Each row has a class, written after it.
[ -50  -93  -74  -42   51   67  -58   75  169  258  -23   30  -85 -125
   42   56   57   86 -285   41   10  131  -55  120 -157  267   17  384
  -85 -207  -80  -52  -34 -164  -66 -151  -93  -76  153   92  -39  -20
 -228]  K
[ 194  -67  -65  -41    7 -203  -54 -131  -14   26   86 -201  -34   66
   -1  134 -112 -162  -95  184  -46   86   28  -73  124  -81  199 -365
  291 -103  -16   60 -359  161  168  154  -16 -102  -44  -17  -16   73
  543]  S
[-149   10 -137  255 -121 -156   69  260   99  513 -276 -220 -132  217
  -23  209 -213 -193 -123  220  157 -288 -379   16  -57   23 -343  -36
  250 -141 -140  -62 -222 -259 -292 -328 -299 -184   87   53   19   91
  305]  L
[ 168  -22  -51   55  -60 -225   -8  -62  -27   80   51 -255  -25  125
   14  250 -151 -222  -54  205    7   19  -45 -146  193 -227   82 -453
  407  -61   -2   52 -364  166  114   78  -46 -101  -46  -17   17  145
  566]  G
[-138   38 -120  337 -156 -212  130  261   47  534 -330 -273  -81  297
  -37  236 -249 -280  -26  295  196 -364 -420   -6  -46 -107 -437 -257
  404  -66  -82  -35 -290 -265 -350 -348 -323 -172  107   35   39  106
  420]  C
[-137  110   98  172    9  144 -107  -11   64  -24 -172   98  -87  -47
 -106  -76   15   85   93 -165   -2 -161  107  -66 -196  110   64  258
  -25  146  211    8  173  -66 -141   15   58    6  -88  -91  134 -106
 -201]  D
[-257  157   -8  475 -188 -206   93  180  -42  319 -379 -272  -16  438
 -106  319 -284 -308  276  195  159 -520 -303  -70   29 -268 -498 -372
  510  238  109   32  -70 -170 -414 -233 -146  -90 -150  -34  215   98
  510]  K
[-245  147   55  392 -130 -193   46  103  -17  183 -404 -222  -44  322
  -98  121 -161 -196  270  101  138 -467 -243 -118  -79 -270 -348 -225
  382  213   89  -32  -92 -156 -447 -162 -150  -50 -141 -100  204   75
  408]  U
[  74  -45   56   33   -5 -125   14  -29  -33  -53   24 -108  146   72
  158   59   17  -50   80  187  129  126   36  -91   56 -261 -112 -366
  235   27 -119  -12 -229   89   94   -2 -259   62   72  -87  194   31
  253]  Z
[  42  -20  106 -197   78   12  -57 -153   14 -207  161   24  115 -149
  189  -33  114  165  -81   72   76  372  279 -105   -5 -123  127  -80
   23  -34 -166    3 -108  175  295   82 -170   99   84 -106  157  -37
  -19]  R
[ 146  -43  -42   -6  -15 -185   -9 -100   38   25  108 -244  -59   59
   -9  167 -168 -186  -87  155  -19   27  -23  -54  119  -61  163 -353
  332 -104   25  102 -356  136  176  104    5 -103  -88  -10  -77  129
  516]  K
[  61  -37   94 -144   72  -32  -52 -127   48 -224  158   27  116 -186
  127  -74   86  168  -42    4  105  318  218 -111  -54 -101  117  -72
  -26  -95 -124  -31 -109  113  234   69 -156  111   49 -128  137  -16
  -89]  U
[  59    8   12  126  -97 -232  236   29   36  -87   64 -121    8  160
    5   14 -299 -229   27  155   60  -84 -246 -145   20 -125 -144 -352
  262   49 -130   32  -42  -10 -149  -68 -111 -141  -23   23  -35  142
  224]  U
[ 295 -153   12 -251  118   70 -123 -232   58 -272  326  -12  -45 -237
   67   -5   85   57 -242    9 -164  451  294   18   22  164  594   26
   48 -133   51   80 -170  240  477  300  159  -58   19  -21 -114   19
  -31]  Z
[ 102  -23  -62  107  -63 -262   25  -57  -16  133    2 -288  -66  180
  -26  146 -196 -229  -42  170   10  -44  -82  -65  161 -175   46 -460
  370  -91  -20   71 -400   89   84   42  -49  -84  -96  -21  -61  151
  695]  R
[   1   40   -4  196 -191 -247  330  112    1   86  -20 -119   20  258
    0  104 -423 -278   69  175   81 -205 -330 -188  105 -137 -302 -444
  340  101 -106   52  -80  -50 -251 -144 -135 -171  -19   38  -44  136
  341]  K
[ 136   -6   10    3  -49 -164  218  -78   26  -74  155   51   12   12
   55   15 -163  -79  -16  114  -30   38  -87 -204   97  -85   19 -166
  155   85 -160   -8  -74   56 -117   58 -113 -122  107    4   71   70
   52]  N
[ 125  -37   60 -113   44  -63  141 -103   74 -240  200  156   31 -148
   18 -149 -136   54 -136  -20  -54  189   -6 -134  -41  120  191   88
  -62  -34  -87    3  116   54   31   96   19 -112   80   17  -57   39
 -242]  U
[  48    4  -37  267 -188 -315  284  118  -16  147  -79 -213    6  331
    0  124 -358 -328  102  214   62 -227 -383 -161  100 -219 -326 -514
  399  106 -113    2 -176  -94 -287 -127 -202 -148  -37   50   15  176
  449]  Z
[ -51  -94  -53 -140   41   50  -79   16  183  168  -18  110  -85 -221
   63  -15  112  146 -285  -29   18  228    0   49 -196  284   92  482
 -177 -204  -85  -80    6 -130  -27 -105 -103  -76  135   69  -17  -45
 -391]  U
[ -87   84  114   -4   51  183 -119 -105   74 -119  -14  225  -30 -176
  -43  -19  176  226   21 -176  -70   71  268 -140 -133  117  263  409
  -92  142  147  -60  186   59  -54  144   57   17  -13 -120  211 -138
 -398]  G
[ 126  -35   49 -111  -23  -52  146  -91   62 -195  280  143   14 -115
   30  -35 -111   44  -95    3  -69  192   52 -142   30   79  165   45
    9   20  -97   11   20   97   41  105   -8  -86  106   -6  -41   -6
 -222]  K
[ 104  -19   94 -105   31 -101  -20  -80   -6 -122   77  -78  114  -57
  138   51   -7   48    7   88  111  191  133 -184   -5 -176  -39 -314
  180  -31 -164   25 -188  108  201   50 -195   54   48 -114  187   18
  122]  D
[-205  177   34  382 -121 -128   37  136   10  262 -327 -160  -20  343
  -99  194 -143 -175  197  106  115 -432 -194  -95  -16 -190 -303 -169
  313  214  142  -31  -25 -139 -399 -155 -140  -54 -175  -70  227   51
  349]  G
[-129   82   52  323  -54  -77  -20   53   -5  151 -269 -107  -36  245
  -41  123  -23 -125  211   72   39 -307 -134  -50  -64 -128 -162  -66
  271  227  154  -62  -27 -126 -324  -44 -134  -46  -91  -76  231  -11
  218]  Z
[-170  114   81  241  -39   61  -35   32   35   49 -246   28  -31  105
 -101   19  -24   -2  108  -32   52 -264    2 -112 -129  -29  -15   65
  127  150  142    0   92  -85 -199  -10  -58  -33  -94  -62  181  -48
   71]  E
[-136  116   93  269  -30    3  -14  -23   20   71 -247   -5  -33  150
  -69   76    1    0  160   29   39 -277  -19 -116 -108  -39  -26   22
  148  196  150  -27   27  -66 -261   22 -100  -49  -99  -81  246  -48
   74]  E
[ 211  -62    1 -122   59  -94  -85 -173   49 -164  242  -59  -72 -119
  -10   13  -23    6 -124   61  -67  171  195  -95   50   83  479 -149
  112 -123   20   85 -290  235  366  292   41  -95  -64  -68  -90   44
  234]  E
[ 147   -7   41    2  -12  -49  236  -34   55 -183  230  110   -7  -75
   55 -120 -163  -25  -24  -16  -25   83  -24 -150   29   25  142  -78
    2   64 -101   19   47   79  -20   71  -41  -90   84   -5  -26   45
 -102]  N
[-188  134   68  329  -59  -45   24   76   11  131 -316  -80  -44  199
 -126  117 -118  -99  225   33   60 -380 -131 -125 -111 -101 -167 -117
  246  195  156  -35  -56 -144 -353  -58  -98  -37  -95  -88  196  -31
  203]  C
[  86   76  -67  161 -117 -320   96   15  -76  196  -44 -440   -1  330
  -26  214 -286 -383   78  296   73 -304 -241  -29  256 -327 -277 -719
  590   -4  -32  119 -345   56   25  -93  -90 -102 -183  -27  -51  189
  899]  K
[ 123   33   13  114  -34  -70  251   -4   51  -15  120   38   -9   29
   44  -16 -231  -93  -33   85   20   -4  -83 -153   81  -55    7 -127
  129   47  -97   25   -6   49  -96   13  -72 -129  107   15    2   74
   86]  N
[ 200  -43  -27 -138   40 -111  -34 -153   33  -64  173 -134  -25  -46
   13  101  -56  -55 -167   96  -69  202  107 -115  126  -44  296 -221
  192  -93    8   55 -260  247  278  194   55  -50  -52  -13  -40  117
  265]  G
[  59  -28  101 -135   80  -60  -10 -102   17 -192  103  -75  106 -115
  171   -2   51   50   -9  120  113  258  136  -76  -38 -160   27 -174
  126  -27 -151   -7  -96  110  208   19 -162   65   14 -117  135   38
   55]  U
[-192   91   76  160  -33    5  -82  -21   48   66 -201  -23  -33   91
  -58   78  -28  -16  119    1   64 -222  -34 -131  -88  -47  -67   55
  178  160  157  -30   14  -57 -215   -1  -89  -25  -81 -108  234  -46
  102]  K
[ -82  -53  -94  -26   40  115  -72   95  161  239  -51   64  -97 -168
   69  -24   59   89 -275   38   68   59  -48   93 -146  262   50  368
 -148 -194  -76  -64   -5 -140  -38 -192 -133  -89  160   68  -16  -43
 -238]  N
[-142   83   98  112  -23   37  -15  -55   40   36 -176   10  -49   45
  -52   95   58   19  100   22   -9 -132   65 -106 -108  -67  -20  164
  203  213  124  -20   30  -55 -229   20  -52  -27  -35  -97  197  -42
    6]  K
[ 155  -34   48  -44  -37 -132  194  -90   25 -120  154   67  -21  -24
   24   24 -156    7  -55   60  -63  141  -26 -196   73  -16   95    0
   78   35 -124  -49  -90   92  -66  119  -87 -119  130  -13    6   58
  -76]  L
[-193   25 -107  277 -133 -143   89  285   97  470 -284 -271 -108  251
   24  191 -231 -230  -76  240  210 -288 -406   45  -94   -2 -393 -117
  256 -105 -114  -64 -198 -271 -287 -386 -310 -165   42   37    3  117
  336]  L
[ 274  -64   -5 -246  100  -17 -148 -241   65 -193  330   17  -56 -227
  -10   33   57   94 -229  -25 -123  346  304  -84  109  106  543   30
   24 -160   49   49 -188  289  416  311  162  -50  -28  -31  -70   21
   49]  G
[  64  -25   98  -84   92   38  -30  -51   48 -224  166   84  107 -229
  100 -124    2  153   -1  -54  104  264  193  -98  -77   10  177 -118
  -55  -89  -68  -10  -96   96  275   79 -122  104   84 -130   89  -55
 -117]  C
[  46    4   14   60 -100 -253  207  -28   19   -6   91  -32   12  125
  -14   21 -194 -119   -7   89  -22   31 -113 -136  104 -144  -98 -160
  199   59 -130   -8  -47   33 -159   -1  -71  -90   27   23  -10  123
  148]  R
[-100   99  120   52   64  142  -69  -91   68  -71  -94  144  -15  -85
  -29   42  113  135   53 -104  -52  -10  173 -150 -118   51  156  259
    1  174  142  -43  170   23 -113  122   41   -4  -52  -97  223  -80
 -218]  G
[ 204  -49  -65   32   -3 -176  -10 -117   20   27   75 -222  -51   82
   -3  129 -154 -172 -105  160  -32   72   26  -32  104  -30  200 -397
  305 -113    0   93 -357  155  174  134  -21 -119  -39   -4  -54   89
  539]  S
[ 115  -11   19  -27  -64 -183  239  -33   38  -99  113   28   34   74
   41 -102 -238 -110  -30   68    8   41 -154 -136   34   17  -17 -184
   93   58 -122    0   14   40 -127   29 -113 -139   31   17  -19   82
   83]  S
[ -91  -38 -108  133  -62  -64  -24  182  154  374 -123 -102  -90   33
  -23  114  -47  -72 -177  101   94  -12 -198   82 -133   83 -141  177
  121 -186  -64  -86 -150 -210 -195 -250 -177  -93  149   49   10   44
   -4]  C
[ 156    3  -12   67  -45 -141  222  -42   30  -18  123  -21    2   86
   62   33 -185 -181  -58  163   -4   11 -130 -118  114 -140  -22 -174
  255   72 -128   26  -46   35 -112  -14 -101 -140  101   35   51   96
  166]  N
[ 177  -37   49 -279   45   -7  107 -159   67 -253  307  272   31 -235
   41 -103  -21  183 -217  -46 -100  309  154 -195   31  181  328  213
 -153  -13  -96  -34  123  154  132  184   19 -106   98    0  -19  -31
 -443]  G
[-104  108   71  146   36  187  -52  -24   51  -53 -112  121  -68  -27
  -45  -26   66   83   95  -86  -15 -153  126  -61  -95   65  116  199
  -24  196  135  -21  130   -6 -105   38   18   14  -42  -79  169 -134
 -132]  N
[ 229  -71  -12 -151   41  -16 -111 -180   53 -156  177  -15  -78 -163
  -16   29  -63   16 -159  -48  -95  232  196 -129   49  142  401  -74
   63 -135   58  102 -204  206  352  224  139  -84  -50  -13  -84   -1
   69]  D
[ -35 -112  -63 -115   78  146 -121   68  175  154   12  154 -103 -216
   35  -73  139  192 -318  -43  -29  199   37  118 -207  396  209  533
 -275 -218  -81  -76   53 -116   33  -63  -54  -66  129   82  -68  -69
 -427]  E
[ 229 -101   32 -209  142  -17 -147 -250   59 -261  269  -14  -39 -236
   55  -16   46   49 -169  -16  -82  348  238  -53   31   80  499   -7
   46 -171   46   62 -148  241  383  295  141  -68    0  -41  -77   11
   63]  U
[ -40    6   79   17   21 -121   45  -36    7  -80   46  -59  133    4
  128  -77  -85   36   44   47  144  140   58  -99   15 -148  -87 -336
   72  -46 -136   24 -109   54  111  -11 -150   72  -17  -88   85   51
  233]  R
[  99   -7   86 -161   82    0  -16 -109   28 -148  153   77  131 -180
  120  -22   87  202  -76   23   75  319  278 -140   25  -81  117  -58
  -31  -58 -108  -12  -86  165  262   91 -110  103   46  -95  138  -13
  -94]  G
[  -7  -58  -57  -89   41   61 -110    4  172  249  -61   30  -99 -133
   27   46  117   95 -277   18    5  142    4   44 -168  248   10  429
  -26 -175  -84  -44  -39 -132  -38 -100  -75  -84  150   71   16  -23
 -299]  D
[ -33  -66  -85   38   -6   32  -43  115  126  311  -67  -66  -60  -19
   79   84   29  -41 -209  145   55  113  -73  111 -138  149  -79  182
   54 -165 -120  -26  -69 -143 -106 -197 -164  -89  138   77   13  -11
   16]  S
[-122  -40  -78  -26    7   71  -83  143  154  262  -78   49 -103 -106
   45   30   19   81 -253   35   67   53  -76   46 -157  266   -7  359
 -118 -167  -68  -70   33 -152  -97 -159 -142 -112   87   67  -35  -15
 -238]  G
[  65   55  -23  155 -164 -277  346   67    8  113  -19 -134   28  241
  -18   -4 -384 -224    6  172   65 -109 -272 -144   62 -140 -267 -405
  285   83 -134   37  -62  -46 -228 -122 -162 -140  -11   27  -10  186
  362]  S
[  24   21   22  166 -128 -208  226   35    2  -34   26  -59   -1  195
    2   62 -282 -187   88  153   34 -103 -199 -179   82 -150 -143 -274
  248  116 -129  -14 -155    5 -210  -22 -140 -115   49  -34   22   98
  214]  L
[  47  -67  110 -283  129   91  -81 -160   77 -294  254  162  110 -336
  129 -126  131  279 -100 -104   36  436  339  -94  -68   48  269  102
 -162  -92  -93   -2    6  158  334  165  -24  123   76 -105   82  -59
 -271]  K
[ -99  -84  -89   31  -32   11  -83  131  129  305 -125  -77 -120   12
   43  128    4  -45 -222  148   66   32 -160   80 -133  137 -100  274
   65 -156 -115  -78 -137 -186 -158 -193 -226 -109  153   58   33   17
  -19]  L
[  71  -20   36  -47  -72 -148  218  -57   40  -79  128   40   13   24
   26   60 -189  -66  -42   87  -13   66  -75 -181   45  -29    5 -107
  166   71  -94   14  -47   70  -99   62  -81 -134   92   11    2   67
  -11]  K
[-116   93   96  128   14  103  -67   -8   23    7 -141   96  -19   -2
  -39   52   73   96   63  -54   -4 -103  117 -109 -111   10   68  181
   26  150  152  -45   86   14 -161   25  -19   -6  -28 -103  211 -105
 -135]  G
[ 126  -87   91 -229  110   68  -87 -140   38 -249  228   88  109 -255
  176  -83  192  189 -105   26   69  435  302  -85  -62  -64  265   42
  -18  -56 -104  -29  -57  162  368  130 -131   98  143 -105  157  -46
 -183]  Z
[-101  -58  -71 -173   76  131 -147   42  177  201  -26  148  -98 -260
   34   -9  157  226 -345  -44    5  206   80   48 -187  335  161  587
 -206 -200  -72  -87   94 -107    4  -67  -70  -88  143   65   -3  -51
 -472]  G
[ 212 -101   79 -374  118  120   30 -236   69 -392  352  322   21 -376
   70 -250  114  254 -238 -131 -184  471  297  -77  -83  247  456  369
 -284  -25  -82   -4  171  184  230  261   80  -27  173  -21  -43  -81
 -573]  S
[ 193  -43   -3  -93   34  -32   -6 -153    3 -116  132 -140  -52  -91
    2   83 -130  -43 -138   79  -84  176  136  -93  112  -12  301 -207
  149 -143   16   95 -254  187  289  180   45  -90  -58  -19 -110   75
  321]  L
[  56   -2   46  -14   -7 -102   29  -20    0   -4   -6 -118  102    4
   89   96  -31  -21   26  165  146  157   77 -151   41 -279 -117 -298
  297  -24 -156   -4 -245   48  112  -17 -235   69   75  -77  169   39
  249]  C
[ 211   -4  -56   74  -60 -244  -24  -56  -16  104   30 -337  -52  186
  -26  182 -193 -267  -40  213   30  -38  -77  -82  165 -193  -19 -472
  447  -64   14  111 -333   90  152   28  -43  -93 -128    5  -15  156
  634]  D
[-135  -26 -121  130  -70 -147   -2  171   96  464 -266 -205 -117  175
   11  212 -100 -131 -175  260  122 -198 -326   12  -61   42 -263   53
  251 -127 -160  -93 -253 -235 -239 -260 -305 -172  128   46   56   80
  212]  L
[  83    5  -12  139 -153 -258  248   75   -7   73   33  -91   26  230
    8  115 -293 -208   23  226   40 -102 -239 -179  111 -134 -173 -361
  280   66 -158   16 -109    5 -176  -62 -177 -158   -8   36   30  120
  274]  E
[  66  -10   72  -17    2 -149   79  -40  -49  -20  -28 -195  117   83
  152  177  -89  -81   42  248  134  120   20 -137   99 -322 -210 -428
  340   17 -204    1 -258   85  113  -24 -265   37   42  -76  183   95
  393]  L
[ 101   20   -9   61 -114 -258  230   15    9   51   79  -37   27  132
    2  101 -269 -167   -7  139   36  -59 -189 -209  120 -102 -145 -296
  235   58 -108  -10  -83   27 -145  -20 -159 -140   -9   25   34  125
  190]  G
[  39   -9   52   13  -47 -228   13  -16  -21  -21   22 -154  108   84
   89  132  -35  -41   63  207  174   72   74 -145   47 -297 -102 -466
  299    5 -182   19 -298   78  159   11 -277   58  -28  -87  183   72
  385]  E
[  91   -7   43   23  -61 -156  210    7   43 -114  140   75  -14   46
   -7  -49 -211  -58   18   36   -2  -28  -91 -173   10   55   73 -158
   79   64 -130    6  -45   52  -57  102  -74 -135   11  -18  -49   67
   37]  E
[-180  134   48  303  -63  -60   25   27   37  163 -297 -102  -13  215
  -63   77  -82 -114  167   70   59 -258  -99 -102 -107 -129 -171  -66
  249  200  132  -27   15 -118 -343  -86 -102  -41 -113  -88  240   17
  278]  S
[ -89  -90  -67 -165   67   99 -105   14  191  262  -22   86 -125 -211
   42  -30  122  198 -318  -14   42  164    2   97 -192  351  108  548
 -206 -213  -33  -77    5 -163  -35  -85  -96  -76  129   61  -43  -48
 -357]  K
[ -25   44    9  255 -118 -291  125  103  -68  149 -150 -345  151  362
  102  254 -175 -270  197  325  216 -184 -190 -124  111 -429 -446 -745
  495   28 -170   20 -315   19 -105 -155 -333  -19  -68  -59  192  143
  713]  E
[ -67   57  134  -13   97  174 -157 -140   93 -135  -48  218  -56 -188
  -72  -96  152  212   30 -219  -80   52  235  -99 -207  186  237  467
 -125  134  195  -32  227   -7  -57  150  124   21  -44 -118  201 -133
 -441]  D
[-131   86  112   62   43  139 -101 -113   54 -140 -120  108  -47  -94
  -38  -11   93   94   81  -94  -17  -55  132  -93 -157   59  145  303
    8  155  157  -41  180    9 -114   75   14  -17  -58 -101  188 -112
 -260]  U
[ 243  -90   -7  -98  118   21  -78 -150   77 -170  240    4  -47 -196
   26  -94  -35   33 -200  -78  -99  270  167  -15   32  150  507   -2
   -3 -183   97   57 -125  188  387  239  130  -78    6  -23 -134   29
   63]  Z
[-126  102  122   97   67  145  -63  -40   60  -80  -96  155  -27  -80
  -53  -39   79  157   72 -134  -25  -89  145 -100 -156  118  161  236
  -82  154  162  -28  197  -34 -132  100   35   -4  -82  -94  154  -92
 -229]  G
[-160  138   61  239  -25  112   11   24   77   11 -153   67  -97   16
  -81   -7  -29   12  132 -111   27 -254   60  -67 -119   35   38  127
   50  191  148    1  115  -59 -189  -13   12  -27  -87  -78  132  -77
  -39]  N
[  67  -84  116 -416  166  246 -126 -231   81 -430  325  281   88 -477
   95 -238  228  413 -206 -151  -24  542  469  -88 -132  216  494  380
 -327  -97  -21   -5   82  244  471  215   63  129  140 -112   29 -118
 -602]  K
[ -92  -56  -81   45  -18   59  -28  147  150  270 -103   19 -137  -63
    4   64  -72   46 -237   21   40   35 -128   48 -133  272    0  324
  -81 -191  -83  -60  -23 -182 -112 -155 -110 -145  132   82  -58    0
 -147]  L
[  58   25   -5  113 -139 -285  216   78   -3   64   31  -96   19  219
   19  126 -298 -232   26  208   81 -156 -257 -182  122 -160 -224 -409
  281   82 -117   -5 -132   25 -201  -77 -191 -147  -17   20   20  116
  300]  G
[-147  -39 -100  185  -41    3  -25  220  164  370 -164  -11 -112   12
    5   -1 -100  -13 -174   20  113  -81 -220   98 -177  253 -101  224
  -74 -192  -55  -44   -6 -227 -186 -216 -166 -121   72   82  -39   41
  -51]  E
